[ -6  -2  -1   7   1 -10   2   4  -8   1   2  -6  32  -3  -5  -2   0]  dq, J
[-16  -1   0   9   0  -7   1 -13 -22  -2   1   0  49  -5 -10  -3   6]  lh, J
[ -9  -1  -2   5   0  -9   1  -4 -15   0   3  -2  35   0  -8  -1  -1]  dq, J
[ -4  -3   0   2  -1 -12   6  -1 -27  -2  -3   2  24 -21  -7  -6   7]  lh, V
[  1  -1  -2   5  -1 -12   9  12 -17   3   1  -2  17 -14  -7   0  -3]  hs, V
[ -5  -2  -1   6   2  -7   6   8 -13   2   2  -5  45   1  -8   3   2]  hs, J
[ -7  -3   0   7  -2 -17  12  12 -27   1   1  -4  58 -25 -12  -6   0]  hs, V
[-14  -2  -2   6  -1 -15   7 -20  -8   5  -1 -12  64 -17  -9   1  -7]  hs, J
[ -4   0  -2   5   2  -7   1  -2  -8   2   1  -4  32   8 -10   3  -1]  dq, J
[-15  -1   1   6   1 -10   1   0 -20  -7   6 -30  12  -8  -2   1   8]  lh, J
[ -8  -1   0   6   2 -10   4  -1 -12  -1   6  -7  25  -9  -3   2   6]  hs, J
[-13  -1   1   7   0  -9  -3 -14 -24  -6   3  -1  38  -5  -8  -6   9]  lh, J
[ -8  -2  -1   5  -1  -9   2 -21 -10   1  -4 -10  18  -6  -9  -2   4]  dq, J
[ -4  -3   1   4  -2 -20  11 -23 -27   3  -2  -3  62 -39 -10  -6   2]  lh, V
[-11  -1   1   7   3 -14  -3   6 -21  -7   7   0  34  -3  -9  -3  12]  lh, J
[ -9  -2  -1   8   2 -11   2   4 -12   3   4  -6  50  -4  -4   4   2]  hs, J
[-11  -2   0  10   0 -13   5  -3 -16  -1   5  -9  45 -10 -10  -1   6]  dq, J
[-15  -1   0   5  -1  -5  -1 -14 -14 -12   5  -6  11 -11  -2  -5   9]  lh, J
[-13  -1   0   6  -1 -15  12 -27 -17   1   0 -13  45 -25  -3   2  -3]  hs, J
[ -6   0   2   3   2  -4  -4 -11  -9  -1   0   4  24  -3  -1   4   3]  lh, J
[ -9   0   0   8   1  -4  -3   7 -16  -4   6   0  13   4  -6   0  12]  lh, J
[ -7  -3   1   6   1  -9   0  -8 -16   0   3   1  37 -10  -7   0   8]  lh, J
[-5 -2 -1  8  2 -9  3 13 -7  3  2 -4 58 -4 -8  3 -1]  hs, J
[ -6  -1  -1   7   1  -7   3   4 -12   3   2  -4  37   3  -9   4   1]  hs, J
[ -5  -1  -1   6   2  -8   0  15 -11   1   3   0  39   1  -5   3   0]  hs, J
[-4 -1 -1  3  1 -5  4 -2 -9 -1  1 -7 14 -3 -1  6 -1]  hs, J
[  6  -1  -1   3   1  -8   5  33 -27   3   5   6  15   1 -10  -1  12]  hs, V
[ -7  -3  -2  10   0 -13   6   5 -24  -1   7  -7  55  -8 -13  -3  10]  dq, J
[ -8  -2   3   8   5 -11   4  13 -17  -2   6  -4  55  -2 -11   1   6]  hs, J
[-14  -3   1  14   1 -24   5  47 -55  -2  19   5  64 -14 -27 -17  35]  dq, J
[ -6  -1   0   6   1  -7   8  -2  -8   3   1  -8  56   2 -12   1  -2]  dq, J
[-11  -2   1   8   1  -7   2   4 -19  -3   5  -2  39  -3  -9  -1   6]  lh, J
[ 1 -1 -2  4  3 -1 -2 17  0  0  2 -2  9 13 -2  4 -5]  hs, J
[ -5  -2   0   6   1  -7   6  10 -16  -1   4  -5  48  -2 -11  -1   4]  hs, J
[ -6  -1  -1   7   1  -6   1  22 -12  -2   5  -3  27  10 -10   1   5]  dq, J
[ -2  -3   3   3  -3  -9   6   7 -29   3  -2  10  64  -9 -15  -1   3]  lh, V
[ -3  -1   3   5   2   4  -2   0 -11  -5   2   3  21  -5  -1   4   6]  lh, J
[ -7   5   4   3   1  -7   1  -3 -22  -1   4   3  58  -3 -12  -4   9]  lh, J
[-13  -3  -3   8  -1 -16   9 -15 -17   0   2 -13  48 -22  -9   2  -2]  hs, J
[-10  -2   0   8   2  -9   7   1 -20  -1   4  -5  30  -8  -4   1   2]  hs, J
[-14  -1   0   6   0 -12  -2  17 -22  -5  10   0  14  -6  -4   0   7]  lh, J
[ -6  -2   1   6  -1  -8   6  -3 -10   1   4  -6  38  -7  -5   2   5]  hs, J
[-8 -1 -4  8  0 -7  2 16 -7  1  4 -8 11  0 -8 -3  3]  dq, J
[ -3  -2  -1   4  -1  -6   0 -16  -3   1   1  -6  30  -6  -6  -1   2]  dq, J
[  1  -3   0   5  -1 -15  11  10 -28   4   2  -4  27 -19 -13  -3  12]  hs, V
[ -3  -1  -2   4  -1   2   3 -20   7   1  -4 -10  -4  -1   1   7  -6]  hs, J
[ -8  -1   1   1  -3   2   3 -39   6  -2  -8  -6  21  -1   1   5 -13]  lh, J
[ -7  -1  -1  10   1 -12   7   7 -14   0   4  -7  36  -7 -10  -2   5]  hs, J
[ -5  -3   0   5  -3 -17  11  -2 -22   3   1  -9  42 -21 -14  -4   3]  dq, V
[-14  -3  -1   7  -2 -11   8 -23  -8   2  -2  -9  50 -10  -7   1  -4]  dq, J
[ -9  -5   2   4   1 -13   4  -3 -22  -3   6  -3  52  -7  -8  -2   7]  lh, J
[ 5  0  1  3  5  3 -5 39 -5 -3  8  2 -7 31 -6  0  9]  dq, J
[  0  -1  -3   7   1  -9   1   0  -7  -2   5 -12  -8  -8  -1   5   6]  hs, J
[ -7  -2   2   3   1 -11   2   2 -18  -1   5  -3  33   0  -9  -1   6]  lh, J
[ -9  -1  -1   4   1 -13   3 -13 -11   0   2  -8  35   6 -11   0   0]  dq, J

[-8 -2 -1  0 -5 -1 -2  5  4 -5  1  2  5  1 -2  3  0]  K, Jp
[ 0  1 -3 -3  8  2 -3  3 -1 -3 -2  8 -2 -1 -2  7  0]  T, Ll
[ 1 -5 -4 -3 -7  3 -2  4  1 -3 -1  8  1 -1 -6  5 -2]  T, Ll
[-11  -4  -4  -1 -10  -1  -4   1   5  -7  -1   8   6   1  -2   6  -6]  K, Jp
[ 2  6  3 -2 -5  0 -1 -4 -1 -6 -5 -2 -2  1 -2 -3 -1]  T, Pb
[-3 -3 -3  4 -5 -4 -3  8  3  0  5  6 -4 -7 -2  2  3]  Q, Ll
[-3 -1 -1 -2 -7  4 -3  3 -2 -2 -1  5 -8 -1 -5  2 -3]  T, Ll
[ 0  4  1 -7 -1 -2  1  1 -4  5 -5 -4 -2 -2 -1 -2  3]  T, Pb
[  1  -1  -3  -9 -11   0  -2  18  -4   1   0   6   0  -3  -7  -1  -1]  T, Jp
[-1  8 -1 -1 -7 -6  5 -1 -1  4 -1 -2 -5 -6  1 -2 -2]  Q, Pb
[-6  0 -3 -1 -4 -1 -1  4  2  0  2  1  1 -2  1  2  0]  K, Ll
[-3  6  3 -2 -4 -1  3 -6 -3  7 -4  1 -4 -1  5  0  2]  T, Jg
[-2  2 -2 -2 -5  2 -3  0 -1  0 -3  5 -1 -1 -1  3 -1]  T, Jp
[ 0  4  4 -1  0 -3  3  0 -3  8 -1 -2 -3 -3  3 -5 -1]  T, Cm
[ 2  6  1  1 -4 -7  3  0 -4  6  4  1 -2 -1  2 -5  0]  Q, Cm
[ 3 -4 -3 -2 -3  0 -1  2  1  3  0  5 -2 -4 -4  1 -1]  T, Ll
[ 0  0  0 -2 -1  1  3  2 -1  2 -2  3 -4  1  0  1  0]  T, Jp
[-1 -5  0  1  5  3 -2  1 -1 -6 -1  1  2  1 -1  3 -1]  T, Ll
[  2  -1  -2  -2 -10   2  -2   2  -2  -2   1  12  -3  -1  -2   4   1]  T, Ll
[-8 -2 -2 -1 -6  0  1  5  1 -1  1  2  8  4  4 -3 -2]  K, Ll
[ 7  6  1 -3 -7 -5  4 -7 -5  3 -1  3 -5 -2  0 -4  1]  T, Cm
[-1 -2 -2 -2 -5  4 -5  2 -1 -3 -2  6 -1  0 -3  5 -3]  T, Jp
[ 1 -4 -2 -2 -2  4 -3  4  0  0  1  2 -1 -1 -1  3  0]  T, Ll
[ -1   9   2  -1 -10  -5   3  -1  -1   4  -2  -1  -3  -3   2  -3  -2]  Q, Pb
[ 5  4  1 -3 -1  0  0 -4 -5  3 -1 -2 -1  2  0 -1  4]  T, Cm
[ 6 -3 -1 -2 -5  3 -2  1 -3 -5  0  7  0 -2 -3  3  1]  T, Ll
[ 1 -3 -2 -1 -4  4 -4  1 -1 -2 -1  6 -2  0 -3  3 -3]  T, Ll
[-7 -4  1  0 -1  4 -3  5  1 -4  0  4  4  0 -1  3  1]  K, Ll
[-9  6  9  1 -3 -6  2 -3  1  6 -2 -4 -5 -3  5 -2  1]  Q, Jg
[ 4 -3 -2 -5 -4  5 -5  0  2 -4 -2  8 -3 -1 -4  4 -2]  T, Jp
[-10   8  -2  -1  -4  -1   0   1  -4   1  -4  -5  -1   0   0  -1   3]  T, Jg
[-2 -2 -1 -2 -8  0 -2  2  0  1  0  7 -1 -2 -1  3  0]  T, Ll
[ 2  7  3 -2 -5 -1  1 -2 -4  3 -2 -2 -2  0  1 -2  1]  T, Pb
[-5 -3  1 -2 -8  1 -2  3  1  0  0  2 -1 -4 -4  3 -1]  T, Ll
[-5 -3 -4 -2 -8  0  2  3  2  0  1  3  1 -3 -1  4  0]  K, Ll
[ -7 -11  -1  -1  -5   3  -4   3   1  -2  -1   6  -1  -4  -6   2   3]  T, Ll
[  2   0  -2  -2  -3   2 -10   1   0  -3  -2   5  -3  -1  -2   4  -1]  T, Ll
[-8  4  2 -1 -5 -6  4  2 -1  4 -3 -3  3 -1  0 -5  0]  K, Cm
[-2 -6 -3 -3 -3  4 -4  3  1 -3 -3  7  2  0 -2  6 -1]  T, Ll
[-2  6  3 17 -3 -1  1 -1 -4  4 -2 -3 -3 -1 -1 -3  0]  T, Pb
[ 0 -5  0 -1 -4  4 -7  0  0  2 -3  6 -1  0  0  3  0]  T, Ll
[-4  9  1 -2 -6  2  1 -1 -6  2 -4 -2  2 -1  0 -2  2]  T, Jg
[ 1 -3 -1  0 -1  5  0  1  1  0 -1  4 -3 -1 -4  1  0]  T, Ll
[-1 -2 -2 -2 -5  3 -3  5 -2  2  1  0  1 -3 -4  1 -1]  T, Jp
[-6  4  2 -6 -6 -3  3 -1 -3  1 -2  0  3  2  3  1 -1]  K, Pb
[-2  5 -1 -2 -5  1 -1 -1 -4  5 -4 -2 -5  0 -2 -2  0]  T, Jg
[-4  4  3 -2 -5 -2  1  2 -4  4 -4 -6  0  0 -1  1  0]  T, Jg
[ -7  -1   0  -3 -10   2  -4   2  -1  -3  -4   5   1   1  -5   6  -2]  T, Ll
[-15   6   4  -3 -11  -8   7   5   1   6   0  -1   7  -1   1  -3   1]  K, Jg

[-6 -3  1  8  4  2  4  1 -3 -4 -3  8 -2  2 -2 -2 -3]  (19), (50)
[-7  4  5 -1  5 -6  1  2 -1  4  3  1  0  2  7  3 -7]  (16), (50)
[  0   1  -3   0   5   0  -1  -5  -1  -7  -4   1  -5   0   5  -4 -13]  (16), (50)
[  0   0   1 -12   3  -7   0   1   2   3   5  -4   2  -4  -4   1   1]  (23), (40)
[-1  6  3  5  7 -6 -2  3  2  7  3  0  1  9  5 -4 -2]  (16), (50)
[ 3  1 -2 -3  8 -5 -9  3 -1 -2 -2  1 -4 -3  3  0  1]  (23), (50)
[ -7   7   0 -11   6  -6   5  -1   1   4   5  -8  -1  -1   1  -1  -4]  (23), (40)
[ 2  4 -5 -9  7 -5  0 -2 -2 -2 -3  1 -5 -3 -4 -2 -7]  (23), (40)
[ 1 -2  2  6  7 -2 -7  1 -1 -1 -2  1 -3  1  0 -4 -5]  (23), (50)
[ -2   0   4  -8  -2  -1  -4   2   1   5   1  -3  -3  -1   3  -4 -11]  (16), (40)
[ 1 -1 -1 -9  3 -7 -3 -1  2  5 -1  2 -3 -1  1 -1 -4]  (16), (40)
[-10   7   4   8   3  -4   2   5   6   8   3  -5   8   7   5  -3   4]  (23), (50)
[-5 -1  5 -2 11 -7  2  0 -3  3 -1  6  0  2 -1 -2 -9]  (19), (50)
[  4   3  -7 -10   6  -3  -4   0   0   0  -1  -3  -6  -2  -1  -5  -7]  (23), (40)
[  6  -1  -1  -7   2  -3  -5  -6  -2   3  -1   1  -6  -4   1  -3 -10]  (16), (40)
[ 7 -2 -5 -7  2 -3 -3  1 -1 -1 -2 -1 -6 -3 -2 -1 -8]  (23), (40)
[-2  2  2  7  5 -4 -7  3 14  5  7  2  0 -1  4 -2 -7]  (23), (50)
[13  6  1 -2  3 -8 -5  0  1  9  5 -4  4  1  3  2  1]  (16), (40)
[  7  -4   1 -11   4   1  -6  -2  -3  -2  -4   2 -11  -3  -3  -3  -9]  (16), (40)
[-1 -1  3  5  3  0 -7  2 -5 -4 -2  5 -7  1  5 -4 -8]  (23), (50)
